Here is a tiny trained network, its code and every weight. The questions are about switching its units off for an input and a class, where a switched-off unit gives its printed mean instead of its output.

import numpy as np


def w(rows, s, z=0):
    codes = np.array(rows[::2]) - 128.0
    scale = np.full(codes.shape[1], s)
    scale[-1] = z or s
    return codes * scale


def norm(h):
    return h / np.sqrt((h * h).mean(-1, keepdims=True) + 1e-5)


def f(y):
    return np.maximum(y, 0)


def log_softmax(a):
    a = a - a.max(-1, keepdims=True)
    return a - np.log(np.exp(a).sum(-1, keepdims=True))


def net(x, mask):
    res = np.array(x, float).reshape(1, 7) / 4 @ E
    u = 0
    for l in range(2):
        y = f(norm(res) @ A[l][:, :-1].T + A[l][:, -1])
        res = res + np.where(mask[u : u + 10], y, B[l][:, -1]) @ B[l][:, :-1]
        u += 10
    return log_softmax(norm(res)[-1] @ U[:, :-1].T + U[:, -1])


A, B = {}, {}
E = w([
[188,50,123,92,60,131],'x0',
[129,127,125,129,131,128],'x1',
[128,129,130,127,126,129],'x2',
[110,90,195,249,109,85],'x3',
[229,188,159,143,110,28],'x4',
[127,129,130,127,127,127],'x5',
[126,128,129,126,127,125],'x6',
],0.016)
A[0] = w([
[62,135,115,4,117,139,222],'L0N0',
[36,26,112,119,123,143,77],'L0N1',
[105,94,80,96,164,174,253],'L0N2',
[195,4,127,87,87,127,200],'L0N3',
[159,190,106,22,129,127,64],'L0N4',
[168,191,124,144,129,111,96],'L0N5',
[32,101,118,128,131,161,92],'L0N6',
[117,187,99,47,163,133,63],'L0N7',
[155,135,124,137,121,123,50],'L0N8',
[158,110,110,77,113,150,29],'L0N9',
],0.032,0.0037)
B[0] = w([
[99,92,167,114,106,45,250],'L0N0',
[136,49,123,106,163,253,222],'L0N1',
[152,108,186,131,135,51,220],'L0N2',
[174,111,73,140,6,129,234],'L0N3',
[137,190,115,163,152,211,250],'L0N4',
[141,75,162,53,154,131,190],'L0N5',
[114,227,69,189,113,99,213],'L0N6',
[168,64,63,84,167,144,234],'L0N7',
[137,149,138,135,143,108,146],'L0N8',
[113,194,158,89,102,143,180],'L0N9',
],0.047,0.023)
A[1] = w([
[94,100,148,113,105,179,111],'L1N0',
[116,133,161,161,207,11,61],'L1N1',
[122,228,112,145,115,149,19],'L1N2',
[68,208,127,177,167,148,50],'L1N3',
[137,99,158,142,54,3,78],'L1N4',
[182,113,112,101,105,101,86],'L1N5',
[87,115,193,124,165,98,66],'L1N6',
[128,222,112,93,50,163,2],'L1N7',
[79,163,97,102,33,137,74],'L1N8',
[71,113,139,154,210,140,91],'L1N9',
],0.037,0.0057)
B[1] = w([
[142,119,133,184,140,80,164],'L1N0',
[79,106,28,188,165,115,225],'L1N1',
[158,181,118,169,96,125,157],'L1N2',
[140,168,204,136,116,136,157],'L1N3',
[104,109,196,38,101,108,252],'L1N4',
[102,164,144,160,88,133,235],'L1N5',
[122,141,56,139,124,107,167],'L1N6',
[102,166,139,233,164,101,205],'L1N7',
[116,103,129,72,255,154,209],'L1N8',
[149,205,141,80,112,111,174],'L1N9',
],0.064,0.021)
U = w([
[62,137,43,128,153,39,162],'0',
[156,250,173,223,118,175,185],'1',
[76,82,238,91,38,104,212],'2',
[194,15,108,230,91,237,2],'3',
[243,125,105,46,199,176,31],'4',
],0.02,0.0035)

Each question gives the input, the list of numbers given to net, and the class t.
The units are the neurons (one row each of A and B). Each row of codes is followed by its name. A weight is (code - 128) times the scale printed after its matrix; where a second scale follows, it is the last column's (A, B and U).
mask holds one flag per neuron, layer by layer. A switched-off neuron (its flag False) gives its mean, the last column of its row in B, instead of its output. The means were averaged over made-up inputs and are rounded, as every weight is.
A unit's drop is (log p(t) with every unit on - log p(t) with that unit switched off) / (log p(t) with every unit on - log p(t) with every unit switched off).
unit that matters most: the unit with the biggest drop
k most important neurons: the k neurons with the biggest drops, biggest first
k most important neurons of layer l: the k neurons of layer l with the biggest drops, biggest first
drop of u: that unit's drop, to one decimal
input [5,4,-6,0,4,-3,8], class 1: unit that matters most -> L0N0
input [4,-2,3,1,1,6,2], class 2: 3 most important neurons of layer 0 -> (L0N4; L0N1; L0N6)
input [8,1,-3,8,-1,3,-1], class 3: 2 most important neurons of layer 0 -> (L0N0; L0N2)
input [5,-8,-7,6,2,0,7], class 2: 2 most important neurons of layer 0 -> (L0N4; L0N1)
input [-3,-8,2,5,0,8,2], class 1: 2 most important neurons of layer 0 -> (L0N0; L0N2)
input [-5,7,-2,-7,1,-4,0], class 4: 3 most important neurons -> (L0N7; L0N4; L0N6)
input [1,-2,-1,5,-2,1,-4], class 3: 2 most important neurons of layer 0 -> (L0N1; L0N4)
input [-2,8,-5,5,0,0,-7], class 1: 4 most important neurons -> (L0N0; L0N2; L0N7; L0N5)
input [-2,-1,6,-1,7,4,1], class 4: 3 most important neurons -> (L0N5; L0N3; L0N0)
input [-4,3,4,1,-7,-5,8], class 1: 3 most important neurons -> (L0N3; L0N6; L0N1)
input [6,8,-5,-6,1,5,-6], class 1: 3 most important neurons -> (L0N4; L0N9; L1N7)
input [8,3,4,0,7,5,3], class 1: 3 most important neurons of layer 0 -> (L0N0; L0N2; L0N1)
input [7,3,-3,2,2,7,4], class 2: 2 most important neurons -> (L0N4; L0N1)
input [5,1,8,-8,2,0,2], class 1: unit that matters most -> L0N4
input [-3,-6,-1,1,-5,-3,-3], class 1: 3 most important neurons -> (L0N6; L0N1; L0N3)
input [-3,-2,-7,-6,2,-6,0], class 4: 2 most important neurons -> (L0N4; L0N7)
input [6,6,-7,-7,-1,2,0], class 2: 2 most important neurons -> (L0N0; L0N2)
input [-4,4,-8,-1,8,5,4], class 4: 3 most important neurons -> (L0N0; L0N5; L0N3)
input [-3,-5,5,0,1,-6,-6], class 4: 3 most important neurons of layer 1 -> (L1N1; L1N4; L1N7)
input [-3,8,-7,8,-6,4,1], class 1: unit that matters most -> L0N6
input [8,-4,2,2,4,-2,-8], class 2: 3 most important neurons of layer 0 -> (L0N4; L0N1; L0N6)
input [6,-7,-2,5,4,8,8], class 2: drop of L0N1 -> 0.2
input [1,3,-4,3,-3,8,-1], class 3: drop of L0N1 -> 0.8
input [4,5,-4,6,-1,-5,0], class 3: drop of L0N0 -> 0.2
